Here is a tiny trained network, its code and every weight. The questions are about switching its units off for an input and a class, where a switched-off unit gives its printed mean instead of its output.

import numpy as np


def w(rows, s, z=0):
    codes = np.array(rows[::2]) - 128.0
    scale = np.full(codes.shape[1], s)
    scale[-1] = z or s
    return codes * scale


def f(y):
    return y / 2 * (1 + np.tanh(0.7978845608 * (y + 0.044715 * y**3)))


def log_softmax(a):
    a = a - a.max(-1, keepdims=True)
    return a - np.log(np.exp(a).sum(-1, keepdims=True))


def net(x, mask):
    res = np.array(x, float).reshape(1, 3) / 4 @ E
    y = f(res @ A[0][:, :-1].T + A[0][:, -1])
    res = res + np.where(mask, y, B[0][:, -1]) @ B[0][:, :-1]
    return log_softmax(res[-1] @ U[:, :-1].T + U[:, -1])


A, B = {}, {}
E = w([
[23,143,64,204,104,233,59],'x0',
[160,32,92,210,91,22,90],'x1',
[157,138,246,198,166,154,92],'x2',
],0.012)
A[0] = w([
[228,91,178,119,93,102,152,136],'n0',
[142,93,159,94,218,89,156,45],'n1',
[75,128,64,255,138,212,24,124],'n2',
[93,126,70,198,137,144,117,37],'n3',
[161,126,222,247,183,125,70,30],'n4',
[139,197,240,222,155,191,206,165],'n5',
[75,116,144,118,109,234,45,252],'n6',
[147,76,97,190,163,55,55,25],'n7',
[133,111,68,110,87,124,146,62],'n8',
[108,150,54,52,118,132,163,56],'n9',
[189,78,85,189,87,93,88,35],'n10',
[127,114,147,116,120,30,187,61],'n11',
],0.0094,0.004)
B[0] = w([
[147,39,158,109,156,94,150,183],'n0',
[8,84,193,105,157,88,251,159],'n1',
[163,84,149,77,151,30,207,255],'n2',
[56,95,171,125,116,28,217,170],'n3',
[118,84,14,153,105,54,75,199],'n4',
[135,139,15,132,187,112,85,206],'n5',
[173,85,153,90,156,167,198,223],'n6',
[153,208,164,2,249,184,99,182],'n7',
[45,46,108,146,91,113,29,158],'n8',
[121,98,67,58,166,64,8,183],'n9',
[177,216,125,21,185,201,80,180],'n10',
[67,63,108,105,108,108,176,175],'n11',
],0.0088,0.017)
U = w([
[134,83,164,108,131,101,246,105],'0',
[159,224,139,31,233,199,124,142],'1',
[135,91,2,139,110,88,80,132],'2',
[196,116,136,124,112,131,177,252],'3',
[88,149,172,182,58,130,92,105],'4',
[114,132,160,178,95,243,126,99],'5',
[134,169,190,142,87,197,108,102],'6',
[173,190,166,130,26,142,87,97],'7',
],0.0093,0.014)

Each question gives the input, the list of numbers given to net, and the class t.
The units are the neurons (one row each of A and B). Each row of codes is followed by its name. A weight is (code - 128) times the scale printed after its matrix; where a second scale follows, it is the last column's (A, B and U).
mask holds one flag per neuron, in row order. A switched-off neuron (its flag False) gives its mean, the last column of its row in B, instead of its output. The means were averaged over made-up inputs and are rounded, as every weight is.
A unit's drop is (log p(t) with every unit on - log p(t) with that unit switched off) / (log p(t) with every unit on - log p(t) with every unit switched off).
The circuit of an input: a set's keep is (log p(t) with only the set's units on - log p(t) with every unit switched off) / (log p(t) with every unit on - log p(t) with every unit switched off). Starting from all 12 units, units are removed one at a time, each time the one whose removal leaves the highest keep (on an exact tie, the one counted first), for as long as the keep stays at least 0.8.
circuit, biggest first: the units of the circuit, biggest drop first
unit that matters most: the unit with the biggest drop
k most important neurons: the k neurons with the biggest drops, biggest first
drop when u is switched off: that unit's drop, to one decimal
input [-7,-6,-8], class 2: unit that matters most -> n9
input [-6,2,7], class 2: 4 most important neurons -> n4, n5, n2, n6
input [3,-1,5], class 2: 2 most important neurons -> n4, n5
input [-2,7,7], class 1: 2 most important neurons -> n7, n10
input [-7,-3,8], class 2: 3 most important neurons -> n5, n4, n2
input [-5,3,6], class 2: 2 most important neurons -> n4, n2
input [-1,-5,7], class 2: 4 most important neurons -> n4, n5, n7, n10
input [-5,-5,1], class 0: 2 most important neurons -> n7, n10
input [-6,6,7], class 2: 2 most important neurons -> n4, n2
input [8,-2,8], class 0: 3 most important neurons -> n2, n6, n3
input [3,2,2], class 3: 2 most important neurons -> n1, n11
input [7,-6,4], class 0: drop when n2 is switched off -> 0.5
input [5,-4,3], class 0: drop when n6 is switched off -> 0.1
input [3,-3,6], class 2: drop when n2 is switched off -> 0.0
input [2,-3,1], class 3: circuit, biggest first -> n7
